Below is a small trained network, with its code and all its weights. Each question gives an input and a class and asks what happens when units are switched off, that is, made to give their printed mean instead of their output.

import numpy as np


def w(rows, s, z=0):
    codes = np.array(rows[::2]) - 128.0
    scale = np.full(codes.shape[1], s)
    scale[-1] = z or s
    return codes * scale


def norm(h):
    return h / np.sqrt((h * h).mean(-1, keepdims=True) + 1e-5)


def f(y):
    return y / 2 * (1 + np.tanh(0.7978845608 * (y + 0.044715 * y**3)))


def log_softmax(a):
    a = a - a.max(-1, keepdims=True)
    return a - np.log(np.exp(a).sum(-1, keepdims=True))


def net(x, mask):
    res = np.array(x, float).reshape(1, 8) / 4 @ E
    u = 0
    for l in range(4):
        y = f(norm(res) @ A[l][:, :-1].T + A[l][:, -1])
        res = res + np.where(mask[u : u + 10], y, B[l][:, -1]) @ B[l][:, :-1]
        u += 10
    return log_softmax(norm(res)[-1] @ U[:, :-1].T + U[:, -1])


A, B = {}, {}
E = w([
[134,93,142,69,140,192,127],'x0',
[141,104,187,167,171,189,180],'x1',
[141,173,184,153,2,163,155],'x2',
[164,68,158,122,142,94,107],'x3',
[191,94,80,68,163,141,174],'x4',
[101,143,235,95,125,75,208],'x5',
[113,191,98,148,149,115,251],'x6',
[52,111,106,64,94,142,88],'x7',
],0.0072)
A[0] = w([
[134,193,143,109,152,52,69,109],'0.n1',
[166,147,33,89,245,192,109,21],'0.n2',
[142,144,92,163,85,122,176,68],'0.n3',
[142,141,81,114,188,3,63,4],'0.n4',
[32,186,79,110,47,167,24,54],'0.n5',
[161,196,181,2,96,135,138,73],'0.n6',
[131,102,129,72,102,118,158,114],'0.n7',
[190,193,37,166,53,112,196,61],'0.n8',
[214,146,207,142,89,192,58,80],'0.n9',
[133,220,193,187,112,140,188,65],'0.n10',
],0.012,0.003)
B[0] = w([
[109,75,137,157,122,73,197,168],'0.n1',
[134,131,36,69,213,179,159,234],'0.n2',
[169,175,108,134,94,96,125,158],'0.n3',
[80,71,164,143,184,1,122,203],'0.n4',
[20,94,38,173,32,208,168,253],'0.n5',
[118,84,190,66,98,129,201,196],'0.n6',
[130,138,153,72,109,121,95,161],'0.n7',
[179,192,89,118,77,45,194,221],'0.n8',
[234,35,124,208,124,151,140,205],'0.n9',
[110,210,159,204,163,134,186,226],'0.n10',
],0.016,0.0072)
A[1] = w([
[140,144,58,72,197,152,100,48],'1.n1',
[96,171,201,160,178,177,106,30],'1.n2',
[152,172,85,93,177,148,108,86],'1.n3',
[161,204,160,145,90,127,148,105],'1.n4',
[131,163,122,104,159,166,156,143],'1.n5',
[167,248,120,123,117,94,105,62],'1.n6',
[145,159,70,74,184,145,109,59],'1.n7',
[147,135,186,18,89,153,117,3],'1.n8',
[85,189,144,122,120,163,112,61],'1.n9',
[110,177,202,163,167,163,104,20],'1.n10',
],0.016,0.0026)
B[1] = w([
[130,178,88,45,204,158,108,254],'1.n1',
[92,147,188,152,173,175,67,160],'1.n2',
[131,118,98,100,173,128,156,191],'1.n3',
[144,119,96,185,163,136,236,242],'1.n4',
[140,188,140,109,134,121,86,204],'1.n5',
[183,249,168,105,60,71,128,212],'1.n6',
[131,117,87,99,192,143,156,225],'1.n7',
[107,68,217,52,83,134,186,191],'1.n8',
[170,125,132,139,128,122,60,144],'1.n9',
[79,128,171,161,167,183,79,161],'1.n10',
],0.019,0.0054)
A[2] = w([
[106,124,140,109,167,29,71,18],'2.n1',
[104,104,122,134,157,157,108,59],'2.n2',
[107,165,186,177,180,174,96,57],'2.n3',
[44,144,82,122,43,178,61,5],'2.n4',
[133,101,128,122,113,189,91,94],'2.n5',
[251,86,130,144,117,157,29,20],'2.n6',
[104,103,142,111,146,163,126,41],'2.n7',
[72,128,70,122,75,139,101,17],'2.n8',
[122,98,149,133,153,51,69,70],'2.n9',
[118,129,176,39,101,149,129,82],'2.n10',
],0.017,0.0022)
B[2] = w([
[41,115,164,103,164,79,74,193],'2.n1',
[176,202,134,108,94,63,157,164],'2.n2',
[114,145,184,156,168,187,49,202],'2.n3',
[75,176,51,119,13,214,43,254],'2.n4',
[143,164,119,137,101,42,120,171],'2.n5',
[251,29,91,183,139,75,85,186],'2.n6',
[193,179,126,101,86,88,139,167],'2.n7',
[119,154,106,95,61,196,89,226],'2.n8',
[56,105,141,129,131,71,85,172],'2.n9',
[185,108,167,54,104,163,89,211],'2.n10',
],0.02,0.0052)
A[3] = w([
[105,149,115,78,160,156,142,58],'3.n1',
[139,148,114,143,142,83,133,59],'3.n2',
[171,105,148,130,254,88,143,93],'3.n3',
[227,171,89,128,113,169,169,86],'3.n4',
[102,60,125,98,174,182,101,13],'3.n5',
[225,58,21,123,225,174,91,88],'3.n6',
[115,64,115,93,182,194,125,64],'3.n7',
[107,29,171,165,132,161,229,65],'3.n8',
[115,109,145,150,97,151,142,86],'3.n9',
[134,108,54,35,213,178,134,3],'3.n10',
],0.0097,0.0025)
B[3] = w([
[164,104,115,113,121,110,86,165],'3.n1',
[89,171,143,99,99,137,158,137],'3.n2',
[80,159,101,109,62,187,28,222],'3.n3',
[6,71,127,181,179,27,160,215],'3.n4',
[170,201,126,122,97,53,180,146],'3.n5',
[211,140,79,68,174,99,41,255],'3.n6',
[158,187,107,91,114,71,166,168],'3.n7',
[116,90,100,133,170,232,117,163],'3.n8',
[131,121,104,108,148,176,131,137],'3.n9',
[111,163,96,78,214,173,96,243],'3.n10',
],0.013,0.005)
U = w([
[56,123,32,130,5,198,91,174],'0',
[227,26,91,193,129,95,69,81],'1',
[115,177,220,206,194,190,80,132],'2',
[131,164,38,13,228,115,95,188],'3',
[150,219,120,171,102,53,230,187],'4',
[141,91,141,211,126,189,195,2],'5',
[138,59,234,27,87,167,169,81],'6',
[10,69,161,108,156,23,76,122],'7',
],0.012,0.0035)

Each question gives the input, the list of numbers given to net, and the class t.
The units are the neurons (one row each of A and B). Each row of codes is followed by its name. A weight is (code - 128) times the scale printed after its matrix; where a second scale follows, it is the last column's (A, B and U).
mask holds one flag per neuron, layer by layer. A switched-off neuron (its flag False) gives its mean, the last column of its row in B, instead of its output. The means were averaged over made-up inputs and are rounded, as every weight is.
A unit's drop is (log p(t) with every unit on - log p(t) with that unit switched off) / (log p(t) with every unit on - log p(t) with every unit switched off).
The circuit of an input: a set's keep is (log p(t) with only the set's units on - log p(t) with every unit switched off) / (log p(t) with every unit on - log p(t) with every unit switched off). Starting from the 12 units with the biggest drops (on a tie, the unit counted first), units are removed one at a time, each time the one whose removal leaves the highest keep (on an exact tie, the one counted first), for as long as the keep stays at least 0.8.
units of the circuit, in order: the units of the circuit, biggest drop first
top k neurons: the k neurons with the biggest drops, biggest first
top k neurons in layer l: the k neurons of layer l with the biggest drops, biggest first
drop when u is switched off: that unit's drop, to one decimal
input [6,-6,3,4,-4,7,-4,-1], class 6: units of the circuit, in order	[0.n6]
input [2,-6,3,-8,7,7,-2,-7], class 4: top 3 neurons	[0.n8; 0.n10; 1.n4]
input [4,-2,-6,6,4,7,8,4], class 6: top 2 neurons	[1.n8; 0.n6]
input [8,-3,4,5,1,-4,-6,0], class 1: top 2 neurons	[0.n9; 2.n6]
input [-4,-3,1,0,1,4,-1,0], class 7: top 2 neurons	[0.n4; 0.n1]
input [3,8,5,-6,5,3,-7,4], class 6: top 3 neurons	[0.n6; 1.n8; 0.n7]
input [6,7,6,4,0,-1,6,8], class 6: top 2 neurons in layer 0	[0.n6; 0.n7]
input [-1,-2,5,0,-6,-5,-2,-8], class 4: top 2 neurons	[0.n8; 0.n10]
input [7,-4,-4,-7,0,-6,1,8], class 0: top 2 neurons	[0.n5; 2.n4]
input [4,6,-1,-6,-4,0,6,-7], class 2: units of the circuit, in order	[0.n10; 2.n3]
input [1,-6,0,7,-5,-6,6,-3], class 7: top 2 neurons in layer 0	[0.n4; 0.n10]
input [4,-8,7,-4,-6,-2,6,-1], class 4: top 4 neurons	[0.n8; 0.n10; 1.n4; 0.n3]
input [-6,-3,-5,-8,4,4,-7,4], class 7: top 2 neurons	[0.n4; 0.n1]
input [0,-2,5,7,4,0,-4,0], class 1: units of the circuit, in order	[0.n9]
input [-7,-8,-4,-8,2,-1,4,3], class 0: top 2 neurons in layer 0	[0.n5; 0.n10]
input [-5,-1,2,5,2,8,0,-1], class 2: top 3 neurons	[0.n10; 0.n8; 0.n5]
input [4,-8,0,5,-5,7,-6,-2], class 7: top 2 neurons in layer 0	[0.n1; 0.n4]
input [-4,-3,-4,0,-8,1,-3,-1], class 7: top 2 neurons in layer 0	[0.n4; 0.n1]
input [0,5,-1,-7,-8,-8,8,-6], class 4: drop when 0.n8 is switched off	0.6
input [-7,6,-2,1,-7,6,5,4], class 2: drop when 1.n1 is switched off	0.0
